Here is a tiny trained network, its code and every weight. The questions are about switching its units off for an input and a class, where a switched-off unit gives its printed mean instead of its output.

import numpy as np


def w(rows, s, z=0):
    codes = np.array(rows[::2]) - 128.0
    scale = np.full(codes.shape[1], s)
    scale[-1] = z or s
    return codes * scale


def f(y):
    return y / 2 * (1 + np.tanh(0.7978845608 * (y + 0.044715 * y**3)))


def log_softmax(a):
    a = a - a.max(-1, keepdims=True)
    return a - np.log(np.exp(a).sum(-1, keepdims=True))


def net(x, mask):
    res = np.array(x, float).reshape(1, 6) / 4 @ E
    y = f(res @ A[0][:, :-1].T + A[0][:, -1])
    res = res + np.where(mask, y, B[0][:, -1]) @ B[0][:, :-1]
    return log_softmax(res[-1] @ U[:, :-1].T + U[:, -1])


A, B = {}, {}
E = w([
[184,60,78,141,207],'x0',
[111,142,104,217,86],'x1',
[57,189,137,183,244],'x2',
[58,101,64,40,116],'x3',
[123,93,188,106,139],'x4',
[156,196,96,69,152],'x5',
],0.011)
A[0] = w([
[114,131,90,3,67,163],'n1',
[45,174,236,127,115,202],'n2',
[194,31,89,92,153,211],'n3',
[105,64,107,195,188,142],'n4',
[66,53,189,93,184,245],'n5',
[44,143,165,210,212,182],'n6',
[89,189,171,142,57,151],'n7',
[148,65,130,78,111,111],'n8',
[125,147,98,164,244,181],'n9',
[140,218,117,132,167,74],'n10',
[128,122,188,108,164,210],'n11',
[75,83,59,111,169,87],'n12',
[73,134,112,153,63,152],'n13',
[113,126,175,51,108,147],'n14',
[132,143,94,27,168,215],'n15',
[153,137,172,232,37,250],'n16',
[129,244,163,129,200,197],'n17',
[215,68,96,141,165,187],'n18',
[192,145,101,102,170,183],'n19',
[232,63,124,159,132,222],'n20',
[153,157,151,130,241,235],'n21',
[36,148,160,126,109,169],'n22',
[164,175,102,111,202,106],'n23',
[106,95,133,202,55,202],'n24',
[155,61,139,139,75,219],'n25',
[108,222,127,59,207,174],'n26',
[148,158,98,186,60,174],'n27',
[115,142,114,169,194,136],'n28',
[37,117,161,199,167,166],'n29',
[157,157,31,106,31,253],'n30',
],0.011,0.0039)
B[0] = w([
[72,176,185,41,127,228],'n1',
[127,90,197,159,135,226],'n2',
[132,74,32,56,188,212],'n3',
[206,47,48,198,122,193],'n4',
[106,60,144,152,184,205],'n5',
[153,107,120,218,123,247],'n6',
[172,133,209,142,77,200],'n7',
[115,95,136,79,211,174],'n8',
[113,207,25,221,167,219],'n9',
[177,192,134,136,162,180],'n10',
[83,74,161,174,227,171],'n11',
[84,102,57,148,40,175],'n12',
[197,164,149,119,129,176],'n13',
[68,97,185,110,134,183],'n14',
[33,146,109,85,151,209],'n15',
[235,174,168,132,61,242],'n16',
[86,186,197,196,154,232],'n17',
[131,90,87,61,204,197],'n18',
[82,167,137,71,211,176],'n19',
[174,73,104,91,154,207],'n20',
[86,152,68,163,255,219],'n21',
[121,102,222,165,101,190],'n22',
[106,223,81,112,218,179],'n23',
[233,163,147,129,92,198],'n24',
[206,90,162,76,140,192],'n25',
[102,166,142,115,186,224],'n26',
[174,195,186,121,40,186],'n27',
[118,175,82,223,146,183],'n28',
[185,71,142,231,122,213],'n29',
[139,222,144,61,111,220],'n30',
],0.0074,0.013)
U = w([
[144,175,106,171,197,2],'0',
[120,52,229,157,147,229],'1',
[131,63,151,133,131,64],'2',
[118,105,171,197,100,5],'3',
[203,48,75,244,141,52],'4',
[205,18,70,73,196,32],'5',
[218,172,178,145,70,240],'6',
[92,143,104,42,127,124],'7',
],0.011,0.0035)

Each question gives the input, the list of numbers given to net, and the class t.
The units are the neurons (one row each of A and B). Each row of codes is followed by its name. A weight is (code - 128) times the scale printed after its matrix; where a second scale follows, it is the last column's (A, B and U).
mask holds one flag per neuron, in row order. A switched-off neuron (its flag False) gives its mean, the last column of its row in B, instead of its output. The means were averaged over made-up inputs and are rounded, as every weight is.
A unit's drop is (log p(t) with every unit on - log p(t) with that unit switched off) / (log p(t) with every unit on - log p(t) with every unit switched off).
The circuit of an input: a set's keep is (log p(t) with only the set's units on - log p(t) with every unit switched off) / (log p(t) with every unit on - log p(t) with every unit switched off). Starting from the 12 units with the biggest drops (on a tie, the unit counted first), units are removed one at a time, each time the one whose removal leaves the highest keep (on an exact tie, the one counted first), for as long as the keep stays at least 0.8.
units of the circuit, in order: the units of the circuit, biggest drop first
unit that matters most: the unit with the biggest drop
top k neurons: the k neurons with the biggest drops, biggest first
drop of u: that unit's drop, to one decimal
input [-7,8,1,8,8,4], class 1: units of the circuit, in order => [n22]
input [6,-2,6,5,7,0], class 4: units of the circuit, in order => [n4; n6]
input [-5,-7,-1,3,-4,-3], class 7: top 4 neurons => [n29; n1; n6; n17]
input [7,0,8,-8,-3,0], class 4: top 2 neurons => [n4; n6]
input [5,-4,-6,2,-7,3], class 7: top 2 neurons => [n1; n30]
input [8,6,-4,-6,-6,-7], class 5: top 2 neurons => [n18; n20]
input [-8,0,3,1,-1,6], class 1: top 2 neurons => [n16; n2]
input [7,4,-6,5,3,7], class 7: top 2 neurons => [n1; n30]
input [-6,3,7,2,8,6], class 1: top 2 neurons => [n2; n22]
input [0,8,2,-7,5,3], class 6: top 2 neurons => [n16; n27]
input [-4,3,8,-5,1,0], class 4: top 2 neurons => [n29; n6]
input [2,-3,-7,6,-2,-2], class 7: top 2 neurons => [n1; n30]
input [-8,7,1,-8,7,-4], class 6: drop of n12 => 0.0
input [-2,-2,2,7,-6,-8], class 3: unit that matters most => n12
input [-1,-3,-4,-6,-3,-6], class 6: drop of n16 => 0.1
input [4,4,-6,-8,-8,-7], class 6: drop of n16 => 0.2
